Below are the code and all the weights of a small trained network. Each question names an input and a class and asks about switching units off, where a switched-off unit gives its printed mean instead of its output.

import numpy as np


def w(rows, s, z=0):
    codes = np.array(rows[::2]) - 128.0
    scale = np.full(codes.shape[1], s)
    scale[-1] = z or s
    return codes * scale


def f(y):
    return y / 2 * (1 + np.tanh(0.7978845608 * (y + 0.044715 * y**3)))


def log_softmax(a):
    a = a - a.max(-1, keepdims=True)
    return a - np.log(np.exp(a).sum(-1, keepdims=True))


def net(x, mask):
    res = np.array(x, float).reshape(1, 6) / 4 @ E
    y = f(res @ A[0][:, :-1].T + A[0][:, -1])
    res = res + np.where(mask, y, B[0][:, -1]) @ B[0][:, :-1]
    return log_softmax(res[-1] @ U[:, :-1].T + U[:, -1])


A, B = {}, {}
E = w([
[222,74,46,24,179],'x0',
[176,120,254,93,198],'x1',
[132,130,128,130,126],'x2',
[129,129,128,129,127],'x3',
[140,3,124,219,143],'x4',
[125,127,128,126,128],'x5',
],0.0077)
A[0] = w([
[114,126,96,128,106,76],'n1',
[137,119,196,92,162,65],'n2',
[136,106,125,164,134,67],'n3',
[129,128,127,126,121,176],'n4',
[101,140,66,133,89,49],'n5',
[85,144,146,147,140,66],'n6',
[155,129,226,77,143,76],'n7',
[98,164,5,140,79,91],'n8',
[107,211,132,63,122,37],'n9',
[135,86,92,87,133,90],'n10',
[62,187,182,178,90,104],'n11',
[117,40,123,181,142,2],'n12',
[186,113,63,20,147,96],'n13',
[118,213,120,72,109,71],'n14',
[92,139,166,136,91,88],'n15',
[151,122,169,116,115,154],'n16',
],0.018,0.005)
B[0] = w([
[140,135,151,130,161,145],'n1',
[106,157,156,112,194,180],'n2',
[148,101,149,139,118,143],'n3',
[141,115,98,125,156,139],'n4',
[112,141,166,121,191,177],'n5',
[142,148,84,135,124,154],'n6',
[109,158,165,95,218,204],'n7',
[114,156,157,77,246,238],'n8',
[146,5,162,155,106,195],'n9',
[138,158,134,160,64,174],'n10',
[155,197,42,132,62,240],'n11',
[123,31,190,126,72,187],'n12',
[131,195,41,154,55,254],'n13',
[125,39,195,145,70,198],'n14',
[122,169,97,143,95,171],'n15',
[136,123,107,107,175,154],'n16',
],0.026,0.014)
U = w([
[111,167,70,162,77,90],'0',
[68,140,189,93,211,95],'1',
[96,3,200,163,74,251],'2',
],0.0078,0.0025)

Each question gives the input, the list of numbers given to net, and the class t.
The units are the neurons (one row each of A and B). Each row of codes is followed by its name. A weight is (code - 128) times the scale printed after its matrix; where a second scale follows, it is the last column's (A, B and U).
mask holds one flag per neuron, in row order. A switched-off neuron (its flag False) gives its mean, the last column of its row in B, instead of its output. The means were averaged over made-up inputs and are rounded, as every weight is.
A unit's drop is (log p(t) with every unit on - log p(t) with that unit switched off) / (log p(t) with every unit on - log p(t) with every unit switched off).
The circuit of an input: a set's keep is (log p(t) with only the set's units on - log p(t) with every unit switched off) / (log p(t) with every unit on - log p(t) with every unit switched off). Starting from the 12 units with the biggest drops (on a tie, the unit counted first), units are removed one at a time, each time the one whose removal leaves the highest keep (on an exact tie, the one counted first), for as long as the keep stays at least 0.8.
circuit, biggest first: the units of the circuit, biggest drop first
unit that matters most: the unit with the biggest drop
top k neurons: the k neurons with the biggest drops, biggest first
drop of u: that unit's drop, to one decimal
input [5,-6,6,-8,6,1], class 1: circuit, biggest first : [n8]
input [-7,7,-4,-2,4,-1], class 0: top 4 neurons : [n11; n8; n15; n5]
input [3,-3,0,7,4,3], class 2: top 3 neurons : [n11; n12; n7]
input [6,-3,-1,6,-8,-1], class 2: top 2 neurons : [n14; n9]
input [7,-8,8,5,1,-4], class 1: top 2 neurons : [n8; n11]
input [-6,-8,-3,1,-5,8], class 1: top 3 neurons : [n8; n13; n5]
input [5,-7,0,3,-5,7], class 1: top 3 neurons : [n8; n11; n5]
input [-8,8,-8,-3,4,7], class 0: top 4 neurons : [n11; n8; n15; n6]
input [-6,6,-1,-7,-8,-7], class 2: top 2 neurons : [n9; n14]
input [1,-4,4,6,-4,-7], class 1: top 2 neurons : [n8; n12]
input [1,-2,4,4,2,-3], class 1: top 2 neurons : [n13; n11]
input [-5,-2,1,-8,7,-4], class 2: top 2 neurons : [n12; n13]
input [8,7,5,-5,2,0], class 0: top 2 neurons : [n13; n8]
input [-1,-4,1,-6,4,-2], class 1: top 3 neurons : [n14; n9; n8]
input [5,-6,-1,-5,-8,-4], class 2: unit that matters most : n14
input [5,-7,3,7,4,5], class 1: drop of n8 : 1.5
input [0,-6,7,-4,5,6], class 1: drop of n8 : 0.6
input [4,-5,-5,1,-8,-7], class 2: drop of n14 : 0.5
